Here is a tiny trained network, its code and every weight. The questions are about switching its units off for an input and a target symbol, where a switched-off unit gives its printed mean instead of its output.

import numpy as np


def w(rows, s, z=0):
    codes = np.array(rows[::2]) - 128.0
    scale = np.full(codes.shape[1], s)
    scale[-1] = z or s
    return codes * scale


def f(y):
    return y / 2 * (1 + np.tanh(0.7978845608 * (y + 0.044715 * y**3)))


def softmax(a):
    e = np.exp(a - a.max(-1, keepdims=True))
    return e / e.sum(-1, keepdims=True)


def log_softmax(a):
    a = a - a.max(-1, keepdims=True)
    return a - np.log(np.exp(a).sum(-1, keepdims=True))


def net(x, mask):
    ids = ['Θεημξτ'.index(c) for c in x.split()]
    T = len(ids)
    res = E[ids] + P[:T]
    u = 0
    for l in range(3):
        q, k, v = (res @ M[l].T for M in (Q, K, V))
        z = softmax(np.where(np.tri(T) > 0, q @ k.T / 2**0.5, -1e9)) @ v
        res = res + np.where(mask[u], z, O[l][:, -1]) @ O[l][:, :-1]
        u += 1
        y = f(res @ A[l][:, :-1].T + A[l][:, -1])
        res = res + np.where(mask[u : u + 12], y, B[l][:, -1]) @ B[l][:, :-1]
        u += 12
    return log_softmax(res[-1] @ U[:, :-1].T + U[:, -1])


Q, K, V, O, A, B = {}, {}, {}, {}, {}, {}
E = w([
[141,140,118,254],'Θ',
[180,139,90,33],'ε',
[140,68,124,148],'η',
[68,184,100,71],'μ',
[58,159,121,133],'ξ',
[200,143,90,182],'τ',
],0.0068)
P = w([
[87,151,254,155],'0',
[127,80,89,118],'1',
[204,232,65,161],'2',
[221,119,190,102],'3',
[70,64,66,132],'4',
[210,236,78,178],'5',
[199,132,191,95],'6',
[40,43,28,148],'7',
[221,253,88,187],'8',
[188,144,190,96],'9',
[62,80,77,140],'10',
],0.0079)
Q[0] = w([
[134,166,22,161],'0.h0',
[110,82,244,92],'0.h0',
],0.011)
K[0] = w([
[49,16,13,168],'0.h0',
[191,215,255,95],'0.h0',
],0.0089)
V[0] = w([
[116,212,160,190],'0.h0',
[1,97,186,111],'0.h0',
],0.007)
O[0] = w([
[39,205,253,198,39],'0.h0',
[9,118,96,110,2],'0.h0',
],0.0064,0.00073)
A[0] = w([
[182,115,67,178,177],'0.n0',
[34,102,127,9,252],'0.n1',
[144,176,173,207,171],'0.n2',
[194,242,172,58,154],'0.n3',
[1,105,144,142,160],'0.n4',
[60,131,169,217,145],'0.n5',
[196,220,190,102,192],'0.n6',
[156,154,20,232,237],'0.n7',
[173,214,208,169,193],'0.n8',
[154,164,27,182,210],'0.n9',
[5,161,181,215,118],'0.n10',
[60,55,196,217,210],'0.n11',
],0.0068,0.0029)
B[0] = w([
[148,103,111,186,200],'0.n0',
[1,77,78,83,160],'0.n1',
[171,156,193,117,168],'0.n2',
[139,74,191,219,181],'0.n3',
[21,140,138,188,143],'0.n4',
[109,170,192,180,140],'0.n5',
[155,112,196,170,195],'0.n6',
[187,123,99,177,255],'0.n7',
[157,132,220,128,194],'0.n8',
[162,123,89,170,224],'0.n9',
[54,169,180,162,139],'0.n10',
[120,131,211,190,166],'0.n11',
],0.0073,0.0048)
Q[1] = w([
[196,196,223,121],'1.h0',
[140,88,254,18],'1.h0',
],0.0043)
K[1] = w([
[114,171,125,171],'1.h0',
[70,254,237,132],'1.h0',
],0.0067)
V[1] = w([
[195,172,129,124],'1.h0',
[162,3,73,91],'1.h0',
],0.0054)
O[1] = w([
[207,126,147,3,114],'1.h0',
[82,9,139,128,2],'1.h0',
],0.0049,0.0041)
A[1] = w([
[138,47,188,154,226],'1.n0',
[173,183,158,149,106],'1.n1',
[170,165,65,177,197],'1.n2',
[171,171,178,118,123],'1.n3',
[146,57,161,160,169],'1.n4',
[132,48,204,124,255],'1.n5',
[29,124,123,195,164],'1.n6',
[45,125,60,78,138],'1.n7',
[42,137,56,2,122],'1.n8',
[143,58,166,157,179],'1.n9',
[153,181,147,164,151],'1.n10',
[150,154,212,218,188],'1.n11',
],0.0069,0.0032)
B[1] = w([
[65,54,229,116,172],'1.n0',
[147,170,137,95,191],'1.n1',
[223,136,116,153,206],'1.n2',
[115,189,153,68,178],'1.n3',
[96,82,177,146,164],'1.n4',
[26,48,222,88,161],'1.n5',
[136,168,172,173,170],'1.n6',
[125,223,77,62,153],'1.n7',
[187,255,115,64,150],'1.n8',
[88,80,198,142,163],'1.n9',
[172,171,144,111,191],'1.n10',
[155,151,198,99,255],'1.n11',
],0.0063,0.0096)
Q[2] = w([
[254,153,45,213],'2.h0',
[116,153,254,67],'2.h0',
],0.0037)
K[2] = w([
[50,72,18,139],'2.h0',
[88,199,254,222],'2.h0',
],0.0042)
V[2] = w([
[43,116,155,254],'2.h0',
[121,179,91,4],'2.h0',
],0.0047)
O[2] = w([
[90,142,81,200,255],'2.h0',
[197,145,104,2,52],'2.h0',
],0.0072,0.0057)
A[2] = w([
[107,67,18,31,116],'2.n0',
[164,52,9,172,99],'2.n1',
[82,11,209,70,101],'2.n2',
[96,185,204,139,5],'2.n3',
[199,158,133,7,199],'2.n4',
[76,85,182,148,143],'2.n5',
[253,179,185,88,164],'2.n6',
[120,214,160,122,54],'2.n7',
[57,26,190,74,129],'2.n8',
[121,222,174,111,34],'2.n9',
[169,142,149,108,142],'2.n10',
[217,141,185,94,180],'2.n11',
],0.0063,0.0031)
B[2] = w([
[177,107,207,154,148],'2.n0',
[185,94,88,116,162],'2.n1',
[121,106,2,160,147],'2.n2',
[168,80,92,111,193],'2.n3',
[110,52,151,64,176],'2.n4',
[134,60,129,122,166],'2.n5',
[55,121,101,110,250],'2.n6',
[178,117,73,109,178],'2.n7',
[75,87,33,121,146],'2.n8',
[180,108,65,99,186],'2.n9',
[110,124,122,115,159],'2.n10',
[44,134,125,123,215],'2.n11',
],0.0083,0.013)
U = w([
[62,74,75,117,78],'Θ',
[142,167,54,84,129],'ε',
[61,203,138,158,255],'η',
[111,103,254,177,197],'μ',
[225,123,53,166,14],'ξ',
[126,81,181,60,94],'τ',
],0.0078,0.0026)

Each question gives the input, a string of symbols that net reads in full, and the target symbol t.
The units are the heads (2 rows each of Q, K, V and O) and the neurons (one row each of A and B). Each row of codes is followed by its name. A weight is (code - 128) times the scale printed after its matrix; where a second scale follows, it is the last column's (O, A, B and U).
mask holds one flag per unit, layer by layer, with each layer's heads first. A switched-off unit (its flag False) gives its mean, the last column of its rows in O or B, instead of its output. The means were averaged over made-up inputs and are rounded, as every weight is.
A unit's drop is (log p(t) with every unit on - log p(t) with that unit switched off) / (log p(t) with every unit on - log p(t) with every unit switched off).
most important unit: the unit with the biggest drop
k most important neurons: the k neurons with the biggest drops, biggest first
top k neurons in layer l: the k neurons of layer l with the biggest drops, biggest first
input τ ε η τ η η η η μ Θ, target τ: most important unit	1.h0
input μ τ Θ τ τ ξ η η η τ, target η: top 2 neurons in layer 2	(2.n6 2.n11)
input η Θ η Θ τ ξ η Θ η μ, target μ: top 4 neurons in layer 0	(0.n11 0.n10 0.n4 0.n3)
input ε η ε ε ξ τ ξ η ε ξ, target Θ: 2 most important neurons	(2.n2 2.n8)
input τ ξ η ε τ μ η ε, target τ: 3 most important neurons	(2.n0 2.n4 1.n8)
input μ τ ξ η τ η Θ, target η: 4 most important neurons	(0.n10 0.n4 2.n6 2.n11)
input η Θ ε τ μ ε ε η ξ, target ξ: 2 most important neurons	(1.n11 1.n3)
input τ ε τ ξ, target τ: top 3 neurons in layer 1	(1.n3 1.n11 1.n1)
input ε Θ ξ ξ ε τ Θ, target Θ: 2 most important neurons	(2.n2 1.n5)
input ξ μ ξ τ η η μ η ξ Θ, target ξ: top 3 neurons in layer 2	(2.n9 2.n7 2.n3)
input Θ η τ Θ, target ε: 2 most important neurons	(2.n9 0.n10)
input Θ ξ Θ μ μ ε μ η Θ τ, target ε: 2 most important neurons	(0.n10 2.n9)
input μ ε η Θ, target η: 3 most important neurons	(0.n10 2.n6 2.n11)
input ε ε ξ ε ξ, target η: most important unit	1.h0
input Θ ξ ε τ ξ τ Θ τ Θ ε, target ε: 3 most important neurons	(0.n10 2.n9 0.n11)
input μ μ τ η μ μ η, target η: 3 most important neurons	(0.n10 0.n4 0.n5)
input τ τ ε τ, target τ: top 4 neurons in layer 1	(1.n3 1.n11 1.n1 1.n10)
input μ ε η η ξ μ Θ ξ τ ε, target η: 2 most important neurons	(0.n10 0.n4)
input τ ε η, target τ: top 3 neurons in layer 0	(0.n1 0.n11 0.n7)
input η η η η η ε Θ τ, target ξ: most important unit	2.n1
input Θ Θ ξ η η η η μ ε ε, target ε: 2 most important neurons	(0.n10 2.n9)
input η η η ε τ, target ξ: top 3 neurons in layer 2	(2.n1 2.n6 2.n11)
input η τ ε, target μ: 2 most important neurons	(0.n3 0.n6)
input ξ ε τ η η τ ξ ε ξ, target τ: top 2 neurons in layer 2	(2.n4 2.n2)
input Θ η ε ξ τ τ ξ ε η ξ, target ε: top 2 neurons in layer 2	(2.n9 2.n7)
